Below are the code and all the weights of a small trained network. Each question names an input and a class and asks about switching units off, where a switched-off unit gives its printed mean instead of its output.

import numpy as np


def w(rows, s, z=0):
    codes = np.array(rows[::2]) - 128.0
    scale = np.full(codes.shape[1], s)
    scale[-1] = z or s
    return codes * scale


def f(y):
    return y / 2 * (1 + np.tanh(0.7978845608 * (y + 0.044715 * y**3)))


def log_softmax(a):
    a = a - a.max(-1, keepdims=True)
    return a - np.log(np.exp(a).sum(-1, keepdims=True))


def net(x, mask):
    res = np.array(x, float).reshape(1, 6) / 4 @ E
    y = f(res @ A[0][:, :-1].T + A[0][:, -1])
    res = res + np.where(mask, y, B[0][:, -1]) @ B[0][:, :-1]
    return log_softmax(res[-1] @ U[:, :-1].T + U[:, -1])


A, B = {}, {}
E = w([
[215,160,102,174,147,112],'x0',
[140,114,45,94,254,49],'x1',
[107,98,104,247,191,187],'x2',
[228,32,142,155,94,165],'x3',
[189,151,47,27,123,213],'x4',
[81,63,9,155,41,105],'x5',
],0.0081)
A[0] = w([
[117,93,156,147,164,136,36],'neuron 0',
[114,153,138,123,134,169,59],'neuron 1',
[140,217,167,91,176,156,169],'neuron 2',
[136,111,105,128,95,168,23],'neuron 3',
[112,122,170,177,83,92,121],'neuron 4',
[129,170,146,163,169,85,102],'neuron 5',
[97,136,150,170,93,118,123],'neuron 6',
[144,201,159,91,149,145,133],'neuron 7',
[126,156,110,149,132,130,80],'neuron 8',
[140,148,135,134,121,98,98],'neuron 9',
[153,132,167,145,93,93,228],'neuron 10',
[95,138,70,87,149,82,202],'neuron 11',
[85,133,100,143,229,128,116],'neuron 12',
[119,81,112,84,96,129,145],'neuron 13',
[124,116,138,138,197,120,118],'neuron 14',
[120,67,110,154,98,109,55],'neuron 15',
[109,120,131,162,154,179,187],'neuron 16',
[159,134,189,7,95,111,165],'neuron 17',
[121,125,125,109,83,113,33],'neuron 18',
[206,122,97,112,139,134,125],'neuron 19',
[114,143,127,117,139,144,109],'neuron 20',
[97,128,168,163,100,100,137],'neuron 21',
[93,137,55,66,146,50,166],'neuron 22',
[171,142,129,122,136,115,67],'neuron 23',
[112,160,64,82,143,36,138],'neuron 24',
[115,107,122,135,186,162,98],'neuron 25',
[146,102,180,40,112,121,111],'neuron 26',
[148,156,140,105,132,117,65],'neuron 27',
[119,110,139,127,150,136,76],'neuron 28',
[126,103,128,148,101,110,34],'neuron 29',
[145,160,160,73,121,137,87],'neuron 30',
[142,168,158,141,120,157,3],'neuron 31',
[212,116,94,105,138,141,130],'neuron 32',
[145,152,168,162,225,75,221],'neuron 33',
[152,116,135,142,98,175,145],'neuron 34',
[134,148,158,150,177,88,155],'neuron 35',
[205,123,91,114,140,147,141],'neuron 36',
[121,141,157,169,86,85,166],'neuron 37',
],0.014,0.0045)
B[0] = w([
[126,143,157,144,164,119,139],'neuron 0',
[127,123,101,102,126,102,135],'neuron 1',
[76,228,143,75,150,142,201],'neuron 2',
[139,70,109,130,151,134,147],'neuron 3',
[100,99,182,171,122,197,188],'neuron 4',
[210,90,109,82,148,132,165],'neuron 5',
[111,90,122,174,120,166,174],'neuron 6',
[76,207,147,94,134,173,181],'neuron 7',
[158,135,122,123,94,133,131],'neuron 8',
[131,125,127,129,129,154,132],'neuron 9',
[108,121,114,135,159,193,178],'neuron 10',
[106,145,45,69,55,122,222],'neuron 11',
[92,143,126,152,47,23,192],'neuron 12',
[145,141,112,112,181,167,175],'neuron 13',
[169,112,138,156,159,61,159],'neuron 14',
[89,186,138,135,131,135,161],'neuron 15',
[110,145,96,130,135,87,165],'neuron 16',
[128,197,168,99,189,230,234],'neuron 17',
[137,145,170,152,155,137,146],'neuron 18',
[179,52,88,121,135,134,176],'neuron 19',
[119,129,117,118,132,108,134],'neuron 20',
[128,84,146,191,145,168,183],'neuron 21',
[98,149,11,35,70,151,247],'neuron 22',
[117,101,120,124,127,147,135],'neuron 23',
[119,117,23,49,101,173,233],'neuron 24',
[136,128,132,147,153,61,149],'neuron 25',
[146,195,123,85,182,219,189],'neuron 26',
[117,135,132,139,106,159,139],'neuron 27',
[118,128,137,140,162,114,126],'neuron 28',
[98,149,149,129,131,147,137],'neuron 29',
[102,170,144,118,141,151,168],'neuron 30',
[111,159,109,104,124,141,141],'neuron 31',
[193,52,77,127,139,147,185],'neuron 32',
[254,72,134,147,228,127,209],'neuron 33',
[103,106,82,133,135,140,167],'neuron 34',
[183,96,122,118,179,137,170],'neuron 35',
[193,56,87,111,149,124,183],'neuron 36',
[113,105,142,164,131,185,182],'neuron 37',
],0.0096,0.014)
U = w([
[154,50,63,116,129,107,193],'0',
[150,126,186,102,76,97,29],'1',
[43,104,167,197,90,110,135],'2',
[69,218,99,80,123,150,169],'3',
[145,121,180,98,83,88,3],'4',
[148,118,169,149,174,180,183],'5',
[175,154,129,182,65,70,34],'6',
[154,124,151,148,162,9,116],'7',
],0.011,0.0036)

Each question gives the input, the list of numbers given to net, and the class t.
The units are the neurons (one row each of A and B). Each row of codes is followed by its name. A weight is (code - 128) times the scale printed after its matrix; where a second scale follows, it is the last column's (A, B and U).
mask holds one flag per neuron, in row order. A switched-off neuron (its flag False) gives its mean, the last column of its row in B, instead of its output. The means were averaged over made-up inputs and are rounded, as every weight is.
A unit's drop is (log p(t) with every unit on - log p(t) with that unit switched off) / (log p(t) with every unit on - log p(t) with every unit switched off).
The circuit of an input: a set's keep is (log p(t) with only the set's units on - log p(t) with every unit switched off) / (log p(t) with every unit on - log p(t) with every unit switched off). Starting from the 12 units with the biggest drops (on a tie, the unit counted first), units are removed one at a time, each time the one whose removal leaves the highest keep (on an exact tie, the one counted first), for as long as the keep stays at least 0.8.
units of the circuit, in order: the units of the circuit, biggest drop first
unit that matters most: the unit with the biggest drop
k most important neurons: the k neurons with the biggest drops, biggest first
drop when u is switched off: that unit's drop, to one decimal
input [3,-7,-1,-6,-2,-7], class 5: 2 most important neurons => [neuron 22; neuron 33]
input [5,6,-2,-8,0,5], class 0: unit that matters most => neuron 17
input [-4,-7,3,-2,-2,-8], class 5: 4 most important neurons => [neuron 22; neuron 11; neuron 24; neuron 21]
input [1,4,-5,-2,-4,2], class 0: 4 most important neurons => [neuron 2; neuron 7; neuron 33; neuron 17]
input [8,2,-1,6,-8,-2], class 5: 3 most important neurons => [neuron 22; neuron 24; neuron 11]
input [-5,7,-7,7,-1,-3], class 3: 3 most important neurons => [neuron 17; neuron 26; neuron 22]
input [7,0,6,-1,-8,2], class 5: 2 most important neurons => [neuron 4; neuron 33]
input [-6,-8,0,4,8,0], class 5: 3 most important neurons => [neuron 22; neuron 11; neuron 24]
input [-8,-4,3,2,8,3], class 5: 4 most important neurons => [neuron 22; neuron 11; neuron 24; neuron 12]
input [8,6,1,-8,8,-4], class 0: 3 most important neurons => [neuron 33; neuron 36; neuron 32]
input [7,2,-3,-8,-4,2], class 0: 3 most important neurons => [neuron 33; neuron 17; neuron 5]
input [-8,4,-2,6,-5,3], class 3: 2 most important neurons => [neuron 33; neuron 15]
input [-5,0,-1,-2,-7,-2], class 5: drop when neuron 34 is switched off => 0.0
input [2,7,0,-5,0,0], class 0: units of the circuit, in order => [neuron 33]
input [1,-5,6,-5,-4,-1], class 5: drop when neuron 11 is switched off => 0.1
input [-7,-6,8,-6,7,7], class 0: drop when neuron 7 is switched off => 0.4
